Below are the code and all the weights of a small trained network. Each question names an input and a target symbol and asks about switching units off, where a switched-off unit gives its printed mean instead of its output.

import numpy as np


def w(rows, s, z=0):
    codes = np.array(rows[::2]) - 128.0
    scale = np.full(codes.shape[1], s)
    scale[-1] = z or s
    return codes * scale


def f(y):
    return np.maximum(y, 0)


def softmax(a):
    e = np.exp(a - a.max(-1, keepdims=True))
    return e / e.sum(-1, keepdims=True)


def log_softmax(a):
    a = a - a.max(-1, keepdims=True)
    return a - np.log(np.exp(a).sum(-1, keepdims=True))


def net(x, mask):
    ids = ['ΛΞΠΦαβγζθμστω'.index(c) for c in x.split()]
    T = len(ids)
    res = E[ids] + P[:T]
    r = res
    for j in range(2):
        rows = slice(2 * j, 2 * j + 2)
        q, k, v = (r @ M[0][rows].T for M in (Q, K, V))
        z = softmax(np.where(np.tri(T) > 0, q @ k.T / 2**0.5, -1e9)) @ v
        o = O[0][rows]
        res = res + np.where(mask[j], z, o[:, -1]) @ o[:, :-1]
    y = f(res @ A[0][:, :-1].T + A[0][:, -1])
    res = res + np.where(mask[2:14], y, B[0][:, -1]) @ B[0][:, :-1]
    return log_softmax(res[-1] @ U[:, :-1].T + U[:, -1])


Q, K, V, O, A, B = {}, {}, {}, {}, {}, {}
E = w([
[166,169,166],'Λ',
[141,151,148],'Ξ',
[146,180,164],'Π',
[208,162,181],'Φ',
[65,91,8],'α',
[188,142,162],'β',
[138,178,159],'γ',
[192,104,147],'ζ',
[120,165,140],'θ',
[151,108,128],'μ',
[127,202,173],'σ',
[157,198,171],'τ',
[215,133,174],'ω',
],0.018)
P = w([
[85,114,20],'0',
[243,196,160],'1',
[235,196,157],'2',
[246,194,157],'3',
[250,195,173],'4',
[254,185,164],'5',
],0.0094)
Q[0] = w([
[129,124,107],'h1',
[252,218,105],'h1',
[64,136,177],'h2',
[202,155,72],'h2',
],0.02)
K[0] = w([
[86,182,147],'h1',
[25,54,65],'h1',
[175,196,186],'h2',
[7,82,26],'h2',
],0.013)
V[0] = w([
[110,148,126],'h1',
[170,97,106],'h1',
[193,157,153],'h2',
[169,5,102],'h2',
],0.021)
O[0] = w([
[107,35,181,154],'h1',
[176,231,119,251],'h1',
[226,105,36,117],'h2',
[54,248,126,104],'h2',
],0.016,0.0029)
A[0] = w([
[78,167,158,180],'n1',
[196,174,170,42],'n2',
[92,96,57,103],'n3',
[70,108,36,145],'n4',
[200,112,47,144],'n5',
[48,54,81,129],'n6',
[147,53,195,255],'n7',
[161,163,63,42],'n8',
[97,2,234,14],'n9',
[105,90,196,168],'n10',
[146,145,205,221],'n11',
[107,148,122,151],'n12',
],0.012)
B[0] = w([
[227,58,116,225],'n1',
[46,106,133,206],'n2',
[163,119,133,131],'n3',
[211,203,195,139],'n4',
[121,82,254,254],'n5',
[203,159,108,144],'n6',
[102,146,3,253],'n7',
[8,149,122,180],'n8',
[30,162,251,212],'n9',
[95,195,50,181],'n10',
[157,91,58,233],'n11',
[153,105,172,169],'n12',
],0.0078,0.02)
U = w([
[210,165,161,253],'Λ',
[197,84,127,171],'Ξ',
[134,138,152,114],'Π',
[155,121,255,25],'Φ',
[125,144,182,156],'α',
[83,189,217,49],'β',
[147,120,52,107],'γ',
[71,148,83,73],'ζ',
[138,72,176,101],'θ',
[64,114,176,30],'μ',
[121,97,130,176],'σ',
[108,113,131,162],'τ',
[118,198,109,40],'ω',
],0.0079,0.0053)

Each question gives the input, a string of symbols that net reads in full, and the target symbol t.
The units are the heads (2 rows each of Q, K, V and O) and the neurons (one row each of A and B). Each row of codes is followed by its name. A weight is (code - 128) times the scale printed after its matrix; where a second scale follows, it is the last column's (O, A, B and U).
mask holds one flag per unit, heads first, then neurons. A switched-off unit (its flag False) gives its mean, the last column of its rows in O or B, instead of its output. The means were averaged over made-up inputs and are rounded, as every weight is.
A unit's drop is (log p(t) with every unit on - log p(t) with that unit switched off) / (log p(t) with every unit on - log p(t) with every unit switched off).
The circuit of an input: a set's keep is (log p(t) with only the set's units on - log p(t) with every unit switched off) / (log p(t) with every unit on - log p(t) with every unit switched off). Starting from the 12 units with the biggest drops (on a tie, the unit counted first), units are removed one at a time, each time the one whose removal leaves the highest keep (on an exact tie, the one counted first), for as long as the keep stays at least 0.8.
units of the circuit, in order: the units of the circuit, biggest drop first
most important unit: the unit with the biggest drop
k most important neurons: the k neurons with the biggest drops, biggest first
heads that matter: for each layer, one digit per head in row order, 1 if its drop is at least 0.15 and else 0, layers parted by /
input ζ Φ γ σ μ Φ, target ω: heads that matter : 11
input τ Π γ ω β, target θ: most important unit : h2
input Φ Π ω μ Φ Λ, target Φ: units of the circuit, in order : (h2, n5, n7)
input ω Ξ μ θ, target β: heads that matter : 11
input σ Φ ω Π ζ, target μ: 2 most important neurons : (n9, n7)
input Φ β μ ω ω, target Φ: heads that matter : 11
input Ξ α μ μ ω θ, target Λ: heads that matter : 01
input θ Π β β Φ, target ζ: 4 most important neurons : (n7, n9, n5, n10)
input α θ θ μ, target Λ: 2 most important neurons : (n1, n7)
input ζ ω Ξ, target ω: units of the circuit, in order : (h2, n5)
input μ τ τ γ Π, target Λ: heads that matter : 01
input θ σ ζ, target ζ: 4 most important neurons : (n7, n9, n5, n10)
input ω ζ Λ ω ζ, target β: heads that matter : 11
input α τ θ, target Λ: most important unit : n1
input σ ζ μ, target μ: units of the circuit, in order : (n9, n7, h2, h1)
input Φ μ Λ α, target Λ: heads that matter : 01
input σ τ Φ α Ξ, target Λ: units of the circuit, in order : (n9, n8, h1)
input ω μ ζ Φ σ, target β: 2 most important neurons : (n8, n7)
input Φ θ ω ζ σ σ, target Φ: units of the circuit, in order : (n5, h2, n11)
input Λ μ β, target Ξ: heads that matter : 01
